Below is a small trained network, with its code and all its weights. Each question gives an input and a class and asks what happens when units are switched off, that is, made to give their printed mean instead of their output.

import numpy as np


def w(rows, s, z=0):
    codes = np.array(rows[::2]) - 128.0
    scale = np.full(codes.shape[1], s)
    scale[-1] = z or s
    return codes * scale


def norm(h):
    return h / np.sqrt((h * h).mean(-1, keepdims=True) + 1e-5)


def f(y):
    return y / 2 * (1 + np.tanh(0.7978845608 * (y + 0.044715 * y**3)))


def log_softmax(a):
    a = a - a.max(-1, keepdims=True)
    return a - np.log(np.exp(a).sum(-1, keepdims=True))


def net(x, mask):
    res = np.array(x, float).reshape(1, 5) / 4 @ E
    u = 0
    for l in range(4):
        y = f(norm(res) @ A[l][:, :-1].T + A[l][:, -1])
        res = res + np.where(mask[u : u + 13], y, B[l][:, -1]) @ B[l][:, :-1]
        u += 13
    return log_softmax(norm(res)[-1] @ U[:, :-1].T + U[:, -1])


A, B = {}, {}
E = w([
[107,64,182,152,112,149,150,185,171,153,90,161],'x0',
[102,147,129,131,126,147,106,162,146,168,167,68],'x1',
[177,125,92,104,69,63,177,212,128,102,159,113],'x2',
[46,105,171,1,116,81,93,96,189,73,139,110],'x3',
[95,97,89,154,83,147,75,159,43,111,52,95],'x4',
],0.0079)
A[0] = w([
[163,115,131,125,166,30,180,66,103,125,1,161,37],'0.n0',
[136,196,76,129,172,107,92,87,121,89,144,125,28],'0.n1',
[156,186,135,148,200,112,196,141,194,183,213,181,71],'0.n2',
[55,209,148,151,168,97,99,197,157,206,126,27,39],'0.n3',
[152,30,199,128,102,146,188,245,151,113,127,131,94],'0.n4',
[197,208,83,86,128,91,124,137,73,45,175,68,28],'0.n5',
[151,125,56,133,128,80,139,101,164,78,60,244,42],'0.n6',
[194,114,81,156,101,25,156,164,145,112,137,112,69],'0.n7',
[46,102,55,180,113,122,96,125,79,148,99,109,63],'0.n8',
[132,120,118,103,56,132,120,190,58,108,60,74,78],'0.n9',
[130,148,100,139,88,231,103,195,162,155,211,60,196],'0.n10',
[120,154,110,151,209,140,143,118,86,178,94,184,252],'0.n11',
[63,118,98,58,124,94,153,124,167,85,103,70,29],'0.n12',
],0.0066,0.0022)
B[0] = w([
[183,53,209,130,2,117,105,67,56,201,227,97,179],'0.n0',
[144,81,169,155,77,179,123,143,207,51,98,76,175],'0.n1',
[82,175,87,183,47,159,37,187,154,82,156,206,253],'0.n2',
[176,7,189,61,32,102,141,45,55,187,158,105,183],'0.n3',
[177,81,93,173,163,141,138,127,206,67,45,47,231],'0.n4',
[146,63,118,169,160,180,153,158,203,88,69,55,238],'0.n5',
[173,81,190,95,59,104,90,153,97,168,210,80,180],'0.n6',
[65,158,108,129,125,93,204,84,86,236,85,155,218],'0.n7',
[127,165,88,151,99,183,71,167,185,134,172,223,195],'0.n8',
[88,161,96,189,97,160,106,160,191,137,220,189,212],'0.n9',
[216,107,197,100,106,50,123,89,77,149,122,156,215],'0.n10',
[133,166,180,114,221,149,122,113,82,195,91,86,239],'0.n11',
[142,140,152,82,173,92,137,163,82,96,120,180,203],'0.n12',
],0.0067,0.0047)
A[1] = w([
[170,168,1,114,120,111,80,64,70,78,193,52,143],'1.n0',
[82,112,145,130,170,205,105,68,193,154,52,55,139],'1.n1',
[79,163,196,97,193,171,94,126,69,145,155,122,98],'1.n2',
[197,175,141,105,125,130,200,71,221,117,174,175,179],'1.n3',
[136,146,144,181,116,140,153,130,201,79,20,47,171],'1.n4',
[76,148,64,121,154,74,222,199,133,140,120,66,39],'1.n5',
[145,181,48,137,145,113,158,72,116,74,166,48,22],'1.n6',
[75,167,105,177,99,112,99,130,44,90,117,108,8],'1.n7',
[127,86,84,121,140,128,110,74,79,142,123,123,4],'1.n8',
[117,147,102,139,165,92,165,113,77,187,106,119,65],'1.n9',
[55,116,83,64,214,95,157,159,127,62,155,157,99],'1.n10',
[187,228,106,162,205,116,132,172,84,152,101,94,29],'1.n11',
[150,74,189,155,101,59,173,137,62,128,201,105,75],'1.n12',
],0.0067,0.0029)
B[1] = w([
[146,42,185,176,97,111,111,172,225,110,123,107,192],'1.n0',
[162,142,75,150,141,130,143,49,175,100,110,113,253],'1.n1',
[132,149,44,89,96,126,130,75,151,172,99,152,215],'1.n2',
[124,106,88,175,80,157,69,181,78,136,165,110,233],'1.n3',
[160,117,142,71,217,196,182,115,154,137,192,139,245],'1.n4',
[140,177,71,146,86,124,149,9,144,134,48,152,168],'1.n5',
[171,83,154,129,162,140,102,131,254,128,93,122,129],'1.n6',
[168,122,75,128,140,115,116,144,147,87,124,159,125],'1.n7',
[101,104,171,139,83,123,139,100,168,162,125,189,117],'1.n8',
[126,149,165,65,103,155,117,142,113,111,86,182,139],'1.n9',
[143,150,111,103,162,139,121,129,45,107,56,162,181],'1.n10',
[113,141,216,90,165,96,169,206,96,110,63,142,203],'1.n11',
[152,120,109,98,99,160,134,85,71,195,140,93,220],'1.n12',
],0.0084,0.0036)
A[2] = w([
[22,175,76,183,76,182,46,201,127,59,165,174,1],'2.n0',
[121,181,174,82,129,62,146,119,202,150,193,119,117],'2.n1',
[208,75,168,212,136,132,87,130,46,159,98,79,182],'2.n2',
[69,202,64,140,125,161,56,255,135,126,196,195,64],'2.n3',
[186,98,182,132,146,179,152,119,195,93,118,82,24],'2.n4',
[124,177,191,172,122,148,206,149,49,89,154,164,80],'2.n5',
[19,128,125,50,195,78,103,124,79,77,93,66,11],'2.n6',
[139,99,44,110,69,3,208,183,188,117,121,97,107],'2.n7',
[84,28,143,147,164,222,91,153,133,174,55,106,77],'2.n8',
[131,145,124,90,140,110,67,123,89,82,158,34,118],'2.n9',
[176,54,160,145,48,123,35,109,51,197,184,89,70],'2.n10',
[88,150,126,45,126,84,129,148,170,73,193,135,45],'2.n11',
[135,228,46,99,68,95,207,76,156,170,72,160,50],'2.n12',
],0.0068,0.0023)
B[2] = w([
[63,202,28,113,119,137,82,176,193,80,219,188,187],'2.n0',
[121,113,100,182,39,129,2,170,91,164,118,153,133],'2.n1',
[110,119,165,53,137,64,108,139,155,94,179,136,246],'2.n2',
[44,149,62,117,162,120,113,140,148,61,146,168,194],'2.n3',
[155,96,91,131,151,148,200,144,153,104,206,76,181],'2.n4',
[116,92,157,84,183,47,69,180,120,122,120,125,148],'2.n5',
[184,148,212,126,155,100,130,192,126,160,102,140,154],'2.n6',
[78,188,152,213,92,189,59,34,117,143,86,108,203],'2.n7',
[161,151,105,164,90,81,135,137,151,83,159,81,186],'2.n8',
[130,93,154,116,114,87,187,158,179,191,130,146,146],'2.n9',
[87,99,99,46,68,135,146,112,150,136,157,159,254],'2.n10',
[158,110,104,168,153,110,118,158,166,145,58,144,155],'2.n11',
[83,169,105,89,185,174,181,30,89,154,108,88,169],'2.n12',
],0.0087,0.0066)
A[3] = w([
[157,103,138,168,111,105,171,163,192,37,119,70,83],'3.n0',
[91,167,195,133,136,70,142,213,134,165,35,134,94],'3.n1',
[72,151,165,50,218,70,174,209,57,112,71,126,42],'3.n2',
[62,57,156,114,131,78,145,211,126,87,111,125,126],'3.n3',
[66,107,108,96,161,102,86,89,190,124,155,162,119],'3.n4',
[72,79,64,144,212,164,213,172,128,89,106,83,33],'3.n5',
[67,111,77,89,164,149,149,83,113,145,103,142,46],'3.n6',
[150,106,95,48,194,75,83,202,133,161,30,142,38],'3.n7',
[70,142,167,108,189,40,144,167,65,106,147,108,3],'3.n8',
[65,50,26,155,95,184,131,90,164,133,191,28,136],'3.n9',
[88,131,83,25,133,188,165,136,169,154,142,139,106],'3.n10',
[76,159,143,180,192,167,114,2,70,157,77,108,138],'3.n11',
[122,48,204,44,34,134,122,134,77,140,119,107,61],'3.n12',
],0.0069,0.0045)
B[3] = w([
[133,96,126,123,175,185,121,102,155,101,115,111,176],'3.n0',
[162,194,178,124,158,171,137,105,91,129,24,144,158],'3.n1',
[206,205,147,75,193,84,172,191,82,114,76,177,163],'3.n2',
[169,187,97,172,91,167,131,65,98,163,116,159,157],'3.n3',
[120,143,120,194,122,150,142,161,60,107,120,101,190],'3.n4',
[130,60,168,120,133,112,175,166,176,160,255,161,145],'3.n5',
[172,178,102,146,81,122,209,129,153,137,135,146,136],'3.n6',
[212,168,182,148,177,102,158,136,103,99,108,141,156],'3.n7',
[193,205,195,162,163,136,158,126,98,156,65,125,130],'3.n8',
[156,161,180,123,175,95,129,142,91,147,107,149,255],'3.n9',
[122,176,97,164,174,112,167,169,97,135,126,131,178],'3.n10',
[103,127,73,132,20,162,207,106,117,182,114,81,201],'3.n11',
[86,102,171,101,167,79,113,166,82,207,186,137,222],'3.n12',
],0.01,0.0071)
U = w([
[32,179,51,235,42,153,21,183,160,57,180,222,126],'0',
[129,44,236,79,6,55,88,111,53,245,215,102,117],'1',
[104,196,90,195,38,195,206,12,113,189,36,47,150],'2',
[216,33,173,162,200,171,150,146,253,36,134,47,102],'3',
[218,226,231,126,199,54,139,208,45,108,27,185,129],'4',
[73,166,62,20,176,142,244,155,93,136,212,130,184],'5',
[51,39,92,167,178,74,139,130,7,64,72,58,1],'6',
],0.011,0.0095)

Each question gives the input, the list of numbers given to net, and the class t.
The units are the neurons (one row each of A and B). Each row of codes is followed by its name. A weight is (code - 128) times the scale printed after its matrix; where a second scale follows, it is the last column's (A, B and U).
mask holds one flag per neuron, layer by layer. A switched-off neuron (its flag False) gives its mean, the last column of its row in B, instead of its output. The means were averaged over made-up inputs and are rounded, as every weight is.
A unit's drop is (log p(t) with every unit on - log p(t) with that unit switched off) / (log p(t) with every unit on - log p(t) with every unit switched off).
The circuit of an input: a set's keep is (log p(t) with only the set's units on - log p(t) with every unit switched off) / (log p(t) with every unit on - log p(t) with every unit switched off). Starting from the 12 units with the biggest drops (on a tie, the unit counted first), units are removed one at a time, each time the one whose removal leaves the highest keep (on an exact tie, the one counted first), for as long as the keep stays at least 0.8.
units of the circuit, in order: the units of the circuit, biggest drop first
most important unit: the unit with the biggest drop
top k neurons: the k neurons with the biggest drops, biggest first
top k neurons in layer l: the k neurons of layer l with the biggest drops, biggest first
drop of u: that unit's drop, to one decimal
input [-4,6,-7,-6,-8], class 0: units of the circuit, in order : (0.n2)
input [7,-8,-5,3,8], class 0: top 4 neurons in layer 0 : (0.n8 0.n3 0.n9 0.n10)
input [-1,-4,-4,5,3], class 4: top 3 neurons : (0.n12 0.n3 2.n6)
input [1,-1,-3,-4,3], class 4: top 4 neurons : (1.n11 0.n11 0.n2 0.n3)
input [1,-2,4,5,0], class 4: top 2 neurons : (1.n10 0.n12)
input [-6,2,8,-7,-6], class 2: top 2 neurons : (0.n7 1.n5)
input [-5,5,1,3,2], class 1: top 3 neurons : (0.n3 0.n10 0.n4)
input [0,-7,8,-7,0], class 2: units of the circuit, in order : (0.n7 2.n7)
input [-4,-8,8,6,4], class 1: top 2 neurons : (0.n0 0.n6)
input [8,3,0,6,-7], class 3: top 4 neurons : (0.n4 0.n9 0.n8 1.n4)
input [-6,-2,4,8,4], class 4: top 2 neurons : (0.n12 1.n10)
input [6,8,5,-3,-7], class 1: top 4 neurons : (0.n10 0.n3 0.n9 0.n8)
input [8,-7,-7,-4,8], class 0: top 3 neurons : (0.n8 0.n5 0.n3)
input [-8,3,5,-7,1], class 3: most important unit : 0.n5
input [5,-3,1,-2,4], class 3: top 3 neurons : (0.n4 0.n2 1.n4)
input [-4,7,8,-3,-3], class 2: top 2 neurons in layer 0 : (0.n7 0.n5)
input [7,1,-8,-4,-7], class 2: top 3 neurons : (0.n11 1.n1 0.n8)
input [7,0,8,1,-8], class 0: top 2 neurons : (0.n2 1.n3)
input [-1,1,-3,-7,-7], class 0: top 2 neurons : (0.n2 2.n0)
input [-2,-8,1,-3,5], class 1: units of the circuit, in order : (0.n0)
input [-5,2,-4,6,-3], class 4: top 2 neurons in layer 0 : (0.n12 0.n4)
input [7,0,2,8,3], class 4: top 2 neurons in layer 0 : (0.n12 0.n5)
input [-3,6,0,-8,8], class 0: top 2 neurons in layer 0 : (0.n8 0.n9)
input [1,-6,-4,1,0], class 1: drop of 0.n0 : 0.4
input [1,0,8,-1,-4], class 2: drop of 1.n8 : 0.0
input [8,3,4,-2,4], class 3: drop of 0.n4 : 2.8
input [6,1,5,3,4], class 3: units of the circuit, in order : (0.n4)
input [3,4,5,7,3], class 4: drop of 0.n12 : 1.1
